Rumo: [-12 -21 -34  13  13  37  57   8  58  44  -6 -18  48  -4  36  -5  41 -17
  47  50  11 -33  10   3  20 -12 -56 -12  15 -22 -12 -28 -55 -40 -39  47
  53 -20  14]
veg: [-24 -58  52  -8  34  22  51   9 -58 -31  57  50   1  -6  33  -1   7   8
  10  -2 -25 -54  15 -12 -55  -3 -25 -39 -54 -12 -36  -9 -51 -16  47 -10
 -21  41 -31]
der: [-31  46 -40 -50  17  -4 -35 -23   6  14  36  27 -42 -49  20 -30 -58  52
  12  28   0   8 -45 -12  46  -9 -35 -16  22  -2   8 -10 -55 -54 -33 -16
 -13   4  44]
tero: [-24 -58  52  -8  34  22  51   9 -58 -31  57  50   1  -6  33  -1   7   8
  10  -2 -18   9  54 -10  55  -2 -14   9 -46 -32 -38 -43 -46   0 -47  30
  -3   2  50]
zatab: [ 16  39 -50  37  49  33 -43 -12 -47 -23 -22  -5  18 -10 -10   5  52  31
  53 -31 -53 -21  50  28 -36 -40 -18  -8   7 -39 -45  14 -30  44  42 -10
   9 -28 -17]
Mup: [-51 -12 -28   1  51 -36 -16 -10  52  33  30  49   8  22 -46   3  42  -2
 -13  37 -49  48 -51 -32  26 -48  -6 -46  -5 -25  47 -56   6  54  37 -53
  23 -17 -35]
vakud: [-47  -5 -10  -1  45  34  49  29 -17  29 -21  55 -26   1   9  20  19  -4
  40 -20  48  14  27 -42  33 -40 -25 -44  29 -35  38  42  37 -17   7   0
  36  22 -12]
Rap: [ 43 -38  49  48  55 -39  55   6 -24  -1  37  51 -34  -1   8 -31 -55  49
  45   6  52  54   2  19 -13  -5 -30 -58  20  -5  40  52 -55  41 -44  25
  25 -45  -6]
tikeg: [ 16  39 -50  37  49  33 -43 -12 -47 -23 -22  -5  18 -10 -10   5  52  31
  53 -31 -53 -21  50 -17 -36 -40 -17  -8   7 -39 -45  14 -55  44  42 -10
   9 -28 -17]
Dizu: [ 25 -49  11 -10  52  15  37  54   0  -9  41 -13  35  15  54  53  17 -44
  15  -6   2  31  15 -39 -53  15  39 -22  23  56  18  -3 -13  26  -3  -3
 -53  -9 -51]
[-24 -58  52  -8  34  22  51   9 -58 -31  57  50   1  -6  33  -1   7   8
  10  -2 -18   9  54 -10  55  -2 -14   9 -46 -32 -38 -43 -46   0 -47  30
  -3   2  50] -> tero
[-51 -12 -28   1  51 -36 -16 -10  52  33  30  49   8  22 -46   3  42  -2
 -13  37 -49  48 -51 -32  26 -48  -6 -46  -5 -25  47 -56   6  54  37 -53
  23 -17 -35] -> Mup
[ 25 -49  11 -10  52  15  37  54   0  -9  41 -13  35  15  54  53  17 -44
  15  -6   2  31  15 -39 -53  15  39 -22  23  56  18  -3 -13  26  -3  -3
 -53  -9 -51] -> Dizu
[ 43 -38  49  48  55 -39  55   6 -24  -1  37  51 -34  -1   8 -31 -55  49
  45   6  52  54   2  19 -13  -5 -30 -58  20  -5  40  52 -55  41 -44  25
  25 -45  -6] -> Rap

vakud: [ 20 -23   9  62   6  -8 -23  -4 -12 -23 -12 -12]
Dizu: [ -3 -54 -14  62   6  -8   9  -3  -3 -15  -3  -2]
zatab: [ 18  -4 -30  28 -30 -30 -30   1  17  -5   8 -30]
Rap: [  2  48  44 -15  -1 -29   2   2 -28 -28   9   2]
Rumo: [ 20 -54 -14  62   6  -8  -3   0  -1   8 -24   7]
Mup: [  2  48  44 -15  -1 -29   2   2 -28 -28   9 -16]
veg: [  9  24  15 -55   1  -5 -12  -2 -12  10  35   8]
dup veg:  -> [-12]
dup Dizu:  -> [-3]
dup zatab:  -> [-30]
[ 20 -23   9  62   6  -8 -23  -4 -12 -23 -12 -12] -> vakud
[ -3 -54 -14  62   6  -8   9  -3  -3 -15  -3  -2] -> Dizu
[ 20 -54 -14  62   6  -8  -3   0  -1   8 -24   7] -> Rumo

Mup: [  4 -14  21 -36  -3 -27  -2  12 -17  -9 -28   7  25  31   1  -2  10   1
  27 -29 -31  18   1 -12   8 -20 -16  -6  -4  -5  31  21  -7 -21  -8  26
 -22  14   8  12  22   9]
vakud: [  6   1   5  -2   5  26   0   7   4  -4 -10   7 -11  -3  11 -20 -24 -15
   6 -14  -7 -12  -9  16   9 -15   3 -13  -4 -10 -23 -12   1   7  -3  -9
   4  -3  27   3   7 -10]
Rumo: [-41  20 -49  56  -6  52  22 -30  -2   3  24 -27  15 -16   8  30  10 -12
 -27  16   1 -17  13  17  -1  30  15  27   3  -8 -22 -28  21 -13   9  -8
   3 -17  21 -17 -22 -46]
tikeg: [  6 -17 -28 -11 -11   4  11 -24 -37   3 -13  13  26  30 -14  19 -23 -15
  -3   6  -8 -32   1   9  17  -9  25  -3   1  19 -11 -20  15   3  -8   9
  -3 -14  22  14  14  -9]
Gelab: [ -8   9 -35 -12  19  -6   0 -24  17  -8  34  11 -16  20   6 -10  13  18
 -10 -21  -9   4   0 -11   5 -11  32  39  -1  20  52 -10  20 -52  15  31
 -21 -27 -11 -18   1  33]
veg: [ -3   0  12  -9   8  10   7  13 -25  -2 -35   2  -5  -7  12   2   1  13
   3   1  11  23   7  16  16   2 -17  21   0  -7 -13  -5  -3  11  13 -17
 -14   8  13   6 -18  17]
[  4 -14  21 -36  -3 -27  -2  12 -17  -9 -28   7  25  31   1  -2  10   1
  27 -29 -31  18   1 -12   8 -20 -16  -6  -4  -5  31  21  -7 -21  -8  26
 -22  14   8  12  22   9] -> Mup
[ -3   0  12  -9   8  10   7  13 -25  -2 -35   2  -5  -7  12   2   1  13
   3   1  11  23   7  16  16   2 -17  21   0  -7 -13  -5  -3  11  13 -17
 -14   8  13   6 -18  17] -> veg

